How the objects are linked:
j77 li j866
j77 ga j66
j77 ne j816
j732 li j510
j732 ga j229
j732 ne j286
j865 li j426
j865 ga j467
j865 ne j655
j827 li j10
j827 ga j243
j827 ne j754
j145 li j808
j145 ga j718
j145 ne j136
j695 li j774
j695 ga j843
j695 ne j885
j322 li j737
j322 ga j885
j322 ne j843
j647 li j259
j647 ga j209
j647 ne j65
j135 li j109
j135 ga j702
j135 ne j487
j109 li j467
j109 ga j426
j109 ne j135
j92 li j330
j92 ga j687
j92 ne j866
j718 li j689
j718 ga j145
j718 ne j774
j816 li j77
j816 ga j598
j816 ne j510
j259 li j885
j259 ga j737
j259 ne j647
j955 li j229
j955 ga j510
j955 ne j598
j702 li j202
j702 ga j135
j702 ne j426
j866 li j92
j866 ga j298
j866 ne j77
j477 li j487
j477 ga j166
j477 ne j303
j662 li j136
j662 ga j628
j662 ne j473
j510 li j816
j510 ga j955
j510 ne j732
j209 li j94
j209 ga j647
j209 ne j737
j426 li j702
j426 ga j109
j426 ne j865
j655 li j865
j655 ga j96
j655 ne j94
j286 li j732
j286 ga j303
j286 ne j166
j467 li j96
j467 ga j865
j467 ne j109
j754 li j827
j754 ga j473
j754 ne j628
j808 li j843
j808 ga j774
j808 ne j145
j473 li j662
j473 ga j754
j473 ne j243
j737 li j209
j737 ga j259
j737 ne j322
j96 li j65
j96 ga j655
j96 ne j467
j94 li j655
j94 ga j65
j94 ne j209
j202 li j166
j202 ga j487
j202 ne j702
j598 li j955
j598 ga j816
j598 ne j66
j10 li j687
j10 ga j330
j10 ne j827
j243 li j473
j243 ga j827
j243 ne j330
j330 li j243
j330 ga j10
j330 ne j92
j843 li j322
j843 ga j695
j843 ne j808
j689 li j628
j689 ga j136
j689 ne j718
j628 li j754
j628 ga j662
j628 ne j689
j65 li j647
j65 ga j94
j65 ne j96
j487 li j135
j487 ga j202
j487 ne j477
j687 li j298
j687 ga j92
j687 ne j10
j166 li j286
j166 ga j477
j166 ne j202
j298 li j66
j298 ga j866
j298 ne j687
j136 li j145
j136 ga j689
j136 ne j662
j774 li j718
j774 ga j808
j774 ne j695
j229 li j303
j229 ga j732
j229 ne j955
j66 li j598
j66 ga j77
j66 ne j298
j303 li j477
j303 ga j286
j303 ne j229
j885 li j695
j885 ga j322
j885 ne j259

The rows follow the links: the fewer symbols apart two objects are, the more alike their rows tend to be.

Each row is also shifted at random along 6 hidden directions that mean nothing.

Some objects, each with a row of numbers:
j145: [-91   7  -2  -8  -3   5   3  17   1   8  18  65 -12   8   7 -16 -20 -11  15  31 -22  -7 -16  30   2  39  19  16   4 -19  16  34  18  -3  -6  -2   1  20 -21 -13   3  15  32 -17   1 -44 -16  13]
j477: [  4  -4  16  -6  14   4   5 -11  11   4 -29 -37  30  10  12  29   2  -4  -6  13  25   8  22 -12  -5 -20   2  22 -36  18 -25 -24  -5  -9  40  19  -8  -3  -3  -7 -15  14 -24 -29   6  76  14 -25]
j687: [-31  15 -20  -5 -14   8 -10  27  10  -2  16 -43 -19  -4 -20 -26  23  11 -15 -13 -21   2  16 -11  -8 -30 -12 -23  25   3 -25 -15  -6  -5 -17 -18  -6   9   4   6   5 -18  -6  28  15   1   7 -18]
j510: [-39 -12 -17   0 -11 -20 -10  -8   9 -10   2  16  10 -13   4  16  16   0  -9 -15   1 -15 -36   0   4 -39  -1  -8 -42  15 -15  -2  13   0  11  32   1 -17   0  10   1 -19 -21  -9  -3  -2 -27 -14]
j10: [-94 -25 -19   2   0  14   1 -10   0  -4  17  56 -28 -18  23   1  23  28   2 -17  21  12  -7  -1  15 -38 -36 -27  11  15 -23  -6   5   3  -8  -2  -2  -8 -28 -15  11   0  33 -26   2  51 -23 -23]
j702: [-51 -15 -15  -6  -2   5 -12 -13 -12 -10  -8   9  -1  -7  12  11   9  18   1  -6   6   0 -31  -9  22 -43  -9 -27 -16  19 -11   2   1  10   0  10   0 -21  12  18 -10 -10 -12 -22  -6   5 -32 -21]
j426: [ 17  -7   8  -4   0  10  -2 -17 -14  -5  -5  -7  -7  -7  -2   3  -4   9   2  -2  16  10   3 -15   6  -5  -4 -20  24  13  12   2 -14  10 -11 -16  -3  -3  19  14 -13   0   2   2  -6  -5   1   2]
j473: [ 12  10 -11   5  -4 -14  -6  13   9   1  -3  -3  11  11   4 -12   5  -7  -8  -8  -5 -19 -33  16   5   0  -2  -7  26 -20   5   7  17  -5  -4  -8  14  -6 -19 -17  13 -19   0  10  -8 -21  -1  10]
j286: [ 68 -21  11   6   1  -2   4 -27   3   0  10  11 -13 -22   0  30  11  11  -8 -18  20  22  44 -21 -12  -6  -7   3 -20  25 -14 -24 -16   6   4  16 -17   0  10   1   2  12   6  -1   6  46   8  -8]
j166: [ 28  -3   2   0  -4 -11  -9 -24  -6 -15 -30 -47  25  -2 -12   4   5   0 -11 -21  28  -7 -31 -22  10 -26  -8 -19   9  11  12  -5  -3   6   1   0  13 -24  21  23 -17 -26 -36  13 -11 -11   6   1]
j695: [ 55 -15 -29  22  -5  -9  -5   0 -16  -3  25  81 -24 -14  13   0  -1   6  21 -13 -19  -7 -55  25  26 -18  -9  -6 -33 -12  11  24  19   9 -20  19   9 -16  -4  13  15  -7  15 -13  -6 -42 -54   0]
j209: [ 61   8  14   7   3  19  10  -9  -8  -4 -19  13   7  13 -10  -3 -30 -21  32  20  10  12 -15  -2  21  -4  -4  41 -51  -2  29  16   1  -1  15  18   8   4  12  31 -26  12 -14 -24   9  -9 -13 -24]
j598: [ 35   3  16   2  -7   3   2 -18  12 -12 -20 -27   7   4  -7  -3  10   1 -17  -6  40   9  14 -20 -11  -2 -14 -16  56  13  11 -13  -4  -6   0 -24   1  10  -2 -12 -14 -10   5   4  -2  25  42   3]
j655: [ 16 -13  32  -4  14  27  17 -29 -16   1 -14   7  -9  -2   6   5 -18  11  15   8  34  29  40 -17   1  26 -12  -1  35   9  22  -4 -24  12  -4 -25  -3   3  13  -2 -14  26  26 -10  -5  35  29   6]
j808: [ 89  15 -10  10  -2  14   1  38   1   9  31   4 -30   4 -12 -19  -2   0   5  13 -43   7  33  15 -10  13   8  12  -2 -15  -8   4  -1  -6 -15  -9 -11  27  -4  -3  13  11  18  12  15 -17  -6  -2]
j135: [-18   4  -4 -13  -7 -16 -12  15   6  -5  15  23   6  11   0  -1  -7  -7 -12  32 -31 -26 -25  19 -15  23  37  -2   5   3   8  32  12   2  -3   3 -13  21   5   1  -9  -2   3  -4  -4 -68 -17  22]
j202: [-20  -3  36 -16   5   6  14 -30  -4  -5  -9 -13   1 -10 -16  14 -17  -7   4   9  25  21  51 -26 -15  40   9  14   7  15  26  -7 -25  11   4  -4 -10  11  27  10 -18  22   3  11   0   6  33  16]
j689: [-41  13   1   1  -8  -3   6  -3  -8  -2   3  27  -9  -6 -19 -25 -17 -15  20  -7   2  -1 -21   5  11  34  -1   9   3 -19  45  23   2   8 -19  -4  13   1   8  17  -5  -5   9  17  -3 -64  -4  22]

From each start, follow one symbol. Which object do you reach?
Answers are names.
new walk
[122  -2   6  12 -10 -23  -3  -7  10 -11   8 -16   0 -12 -17   9  16  -5 -24 -26   8  -4   9 -10 -21   2  -3  -8  15   7   5 -14  -1  -2  -9   2  -3   4   9   1   4 -15  -5  31   0 -11  21  20]
ne	j510
new walk
[ 27  18 -14  -6 -23  -8 -20  15   8 -22  -2 -54  -6   8 -15 -33  28   7 -32 -19   6 -17 -33 -10 -10 -21 -12 -56  95  -1   2   2   4  -4 -31 -48   7   4   3   3  -6 -46  -7  33 -10 -45  20  12]
li	j598
new walk
[-74  -7   8 -17  -2   5   2   1  15  -2  13  40   0   3  -1  13  -3  -6  -6  39  -6  -3  22   7 -19  21  23  21 -21  20  -7  14   4  -5  20  16 -26  32  -6  -6 -12  20  19 -23  11   1  -7  -3]
li	j477
new walk
[ 45  -8 -15  23  -5 -21  -3  -3  13  -8  -1  42  12  -3  15  12  10 -10  -1 -18  16 -19 -58  18  12 -30 -10   6 -30  -2  -4   4  27 -10  16  31  13 -15 -27 -10   8 -17  -6 -19  -1   6 -26 -10]
ga	j10
new walk
[-102   13  -14   -6    3    5    2   27    9   13    7   18    5   14    6  -12   -9  -14   17   24  -32   -8   -8   23    5    7   17   35  -49  -14  -12   10   13  -10   18   22   -2   11  -22   -6    6   13   -1  -16   13   -3  -21  -16]
ne	j662
new walk
[ 49  -3  17  -2   8 -10   5   1  -5   6   0  10   8   5   4  17 -19  -8   0  19  -9  -6  14   9 -13  39  24  18  -5  -2  13  15   0   2   8   4  -8  12   7  -4  -5  18   5  -5  -2 -23   8  25]
li	j96
new walk
[ 72 -11 -17  15  -6 -20  -5   3  12   0  21  17 -11 -14   2  11  27   7 -22 -24  -5  -7  -2   6 -17 -21  -6 -13  -1   4 -24 -12   9  -5  -1  10  -7  -1 -12 -17  20 -14   4  12   3  14  -7   0]
ne	j77
new walk
[ 29   6  11   2  -1 -20  -1  -8  10   0 -10 -55  17   0 -14   4  12  -7 -17 -23  13  -5  18 -13 -18   6   1  -3  15   0  -4 -25  -5  -4   7   3   4  -9   4 -10   8 -11 -23  28  -3  15  32  16]
li	j866
new walk
[ 15   2 -18   5  -6  11  -4  13  -1  -2  23 -30 -34 -14  -8 -20  30  25 -13 -32  -6  12  29 -12  -4 -28 -29 -37  49  -4 -27 -28 -14   0 -30 -35  -1  -4  -5  -7  21 -15   9  28   6  29  14 -12]
li	j10
new walk
[-18  12 -10  -1 -22   1  -4  11  19 -14  20  39 -19   0 -26 -17   2 -14  -1   9  -9  -1 -11   2  -7  -8   1  13 -25  11  10  16  11  -5  -5  12 -14  29   6  19 -14 -11  10   0  19 -43 -16 -16]
li	j66
new walk
[-30   5 -32 -16 -16  11 -20  35 -16  -3  34 -30 -32  -3 -12 -20  14  27 -11   7 -58  -3  14   0  -5 -20  16 -37  22   5 -29   5  -9  10 -35 -26 -15   8  26  23   4 -13  -1  22   6 -47 -25  -5]
ga	j467
new walk
[  6  -3   3   5  18  25   7  11  -7  13  -2  -2 -11   8  19   0  -2  15  11   8  -2  17  25   4   9  -2 -12   5   4  -5 -19 -12  -6  -4   4 -11   0   4 -16 -17   9  19  16 -19   4  58   4 -22]
li	j322
new walk
[-52  15 -23 -14  -8  12 -18  34 -17   0  13 -27 -19  14   0 -40   1  17  -5  13 -41 -13 -19  12   8   8   9 -44  73 -18   1  23  -1   4 -37 -50   5   6   5   4   5 -15  11  17  -9 -62 -12  14]
ne	j322
new walk
[ 37   2 -14  12  -6   7   1  17  -3   7  23  -4 -29 -15 -11 -14  11  11   3 -22 -18  16  22  -3   0 -17 -18  -5  -6  -8 -16 -15 -11   1 -23  -2  -1  -2   3   8  16  -3   6  22  12   8  -5 -15]
ga	j662
new walk
[-14 -25   4   4  15  -7   5 -18 -14   6   2  64   1  -3  35  27 -10  11  12  10   6  -1 -16  18   9  18   7   3 -15  -2   9  16   4   9   9  15  -1 -14 -13 -17  10  20  22 -32 -13   6 -21  13]
ga	j94
new walk
[ -3  -9  -5   7  18   1   2   6 -20  19   4 -18  -4  -5  24  10   3  22   1 -12 -18   6  24   2   4   3  -1 -15  11 -11 -21 -17 -14   7  -6  -9   4 -22  -3 -14  22   7   1   8  -8  30   1   9]
ga	j737
